Below is a small trained network, with its code and all its weights. Each question gives an input and a target symbol and asks what happens when units are switched off, that is, made to give their printed mean instead of their output.

import numpy as np


def w(rows, s, z=0):
    codes = np.array(rows[::2]) - 128.0
    scale = np.full(codes.shape[1], s)
    scale[-1] = z or s
    return codes * scale


def norm(h):
    return h / np.sqrt((h * h).mean(-1, keepdims=True) + 1e-5)


def f(y):
    return np.maximum(y, 0)


def softmax(a):
    e = np.exp(a - a.max(-1, keepdims=True))
    return e / e.sum(-1, keepdims=True)


def log_softmax(a):
    a = a - a.max(-1, keepdims=True)
    return a - np.log(np.exp(a).sum(-1, keepdims=True))


def net(x, mask):
    ids = ['αβγδζηθμπστφψω'.index(c) for c in x.split()]
    T = len(ids)
    res = E[ids] + P[:T]
    r = norm(res)
    for j in range(2):
        rows = slice(3 * j, 3 * j + 3)
        q, k, v = (r @ M[0][rows].T for M in (Q, K, V))
        z = softmax(np.where(np.tri(T) > 0, q @ k.T / 3**0.5, -1e9)) @ v
        o = O[0][rows]
        res = res + np.where(mask[j], z, o[:, -1]) @ o[:, :-1]
    y = f(norm(res) @ A[0][:, :-1].T + A[0][:, -1])
    res = res + np.where(mask[2:14], y, B[0][:, -1]) @ B[0][:, :-1]
    return log_softmax(norm(res)[-1] @ U[:, :-1].T + U[:, -1])


Q, K, V, O, A, B = {}, {}, {}, {}, {}, {}
E = w([
[74,135,172,173],'α',
[58,141,166,183],'β',
[71,135,172,176],'γ',
[59,140,165,182],'δ',
[63,137,171,184],'ζ',
[139,42,247,76],'η',
[20,161,87,220],'θ',
[11,175,42,243],'μ',
[179,75,80,130],'π',
[8,153,107,253],'σ',
[158,89,163,182],'τ',
[188,68,52,112],'φ',
[191,59,127,94],'ψ',
[53,230,38,86],'ω',
],0.0035)
P = w([
[193,239,119,216],'0',
[133,50,140,21],'1',
[227,225,198,158],'2',
[173,3,117,66],'3',
[203,198,156,128],'4',
[156,15,117,74],'5',
[193,172,156,123],'6',
[130,14,195,36],'7',
[170,157,158,116],'8',
[163,8,120,75],'9',
[136,149,166,180],'10',
],0.0031)
Q[0] = w([
[158,99,183,27],'H1',
[72,30,137,220],'H1',
[144,216,175,186],'H1',
[133,194,124,48],'H2',
[148,21,165,246],'H2',
[182,3,118,219],'H2',
],0.0037)
K[0] = w([
[135,238,178,149],'H1',
[3,151,82,79],'H1',
[164,40,147,127],'H1',
[136,201,186,156],'H2',
[219,85,131,25],'H2',
[106,95,86,58],'H2',
],0.0048)
V[0] = w([
[214,236,177,34],'H1',
[196,80,68,104],'H1',
[227,150,165,144],'H1',
[120,203,141,108],'H2',
[114,223,92,109],'H2',
[207,2,97,48],'H2',
],0.0044)
O[0] = w([
[135,46,93,165,68],'H1',
[118,91,185,112,6],'H1',
[183,117,168,203,134],'H1',
[103,3,173,180,123],'H2',
[129,43,127,160,89],'H2',
[133,165,46,65,28],'H2',
],0.0046,0.0013)
A[0] = w([
[111,129,155,80,158],'N1',
[73,163,121,72,135],'N2',
[116,135,25,241,116],'N3',
[178,158,139,154,9],'N4',
[57,188,122,253,206],'N5',
[234,49,71,171,151],'N6',
[173,143,241,152,212],'N7',
[179,225,121,163,170],'N8',
[129,62,138,82,225],'N9',
[214,90,86,109,228],'N10',
[76,146,32,109,160],'N11',
[90,100,115,111,93],'N12',
],0.0043,0.0015)
B[0] = w([
[189,158,114,146,162],'N1',
[168,84,135,123,174],'N2',
[126,97,187,109,168],'N3',
[130,4,133,123,138],'N4',
[211,172,126,65,255],'N5',
[76,163,189,107,179],'N6',
[119,176,62,164,228],'N7',
[165,97,188,224,195],'N8',
[152,134,86,164,185],'N9',
[87,154,107,183,183],'N10',
[133,85,197,158,176],'N11',
[141,118,115,135,146],'N12',
],0.0038)
U = w([
[107,123,155,81,86],'α',
[135,187,167,96,195],'β',
[91,136,110,142,12],'γ',
[195,143,209,248,206],'δ',
[81,142,88,155,36],'ζ',
[124,129,78,73,124],'η',
[72,2,100,141,220],'θ',
[126,121,62,62,154],'μ',
[149,122,86,58,112],'π',
[107,122,162,75,94],'σ',
[183,204,120,152,203],'τ',
[96,134,132,129,51],'φ',
[163,82,161,92,55],'ψ',
[105,141,106,125,3],'ω',
],0.009,0.005)

Each question gives the input, a string of symbols that net reads in full, and the target symbol t.
The units are the heads (3 rows each of Q, K, V and O) and the neurons (one row each of A and B). Each row of codes is followed by its name. A weight is (code - 128) times the scale printed after its matrix; where a second scale follows, it is the last column's (O, A, B and U).
mask holds one flag per unit, heads first, then neurons. A switched-off unit (its flag False) gives its mean, the last column of its rows in O or B, instead of its output. The means were averaged over made-up inputs and are rounded, as every weight is.
A unit's drop is (log p(t) with every unit on - log p(t) with that unit switched off) / (log p(t) with every unit on - log p(t) with every unit switched off).
The circuit of an input: a set's keep is (log p(t) with only the set's units on - log p(t) with every unit switched off) / (log p(t) with every unit on - log p(t) with every unit switched off). Starting from the 12 units with the biggest drops (on a tie, the unit counted first), units are removed one at a time, each time the one whose removal leaves the highest keep (on an exact tie, the one counted first), for as long as the keep stays at least 0.8.
circuit, biggest first: the units of the circuit, biggest drop first
k most important neurons: the k neurons with the biggest drops, biggest first
which heads matter: for each layer, one digit per head in row order, 1 if its drop is at least 0.15 and else 0, layers parted by /
drop when u is switched off: that unit's drop, to one decimal
input β δ ζ ω θ ω δ τ, target θ: circuit, biggest first => N5; N8; H2; H1
input ω η ψ δ ζ τ φ δ ζ ζ η, target τ: circuit, biggest first => H2; N7
input α ω β γ ω η φ, target δ: circuit, biggest first => N6; N5; H1
input θ ζ ζ δ σ ζ δ ω, target θ: circuit, biggest first => H2; N5
input δ ψ φ δ ζ β τ τ, target τ: circuit, biggest first => H2; H1; N10
input β π β β ω τ ω β, target θ: which heads matter => 10
input η δ φ θ γ η ω δ, target θ: 3 most important neurons => N5; N8; N9
input ζ τ δ μ ω, target δ: which heads matter => 01
input η ω μ ζ β η δ φ ω α, target θ: circuit, biggest first => N5; N8
input η π ω, target δ: circuit, biggest first => H1; H2
input τ α β τ, target τ: circuit, biggest first => H2; N10
input δ ζ γ η φ, target δ: drop when N5 is switched off => 0.2
input β ζ η ω α ω ζ ζ, target θ: drop when N5 is switched off => 0.3
input ζ ζ ζ ω ψ μ ω α, target θ: drop when N9 is switched off => 0.1
input η β ω θ σ ω α ω ω β, target θ: drop when N5 is switched off => 0.2
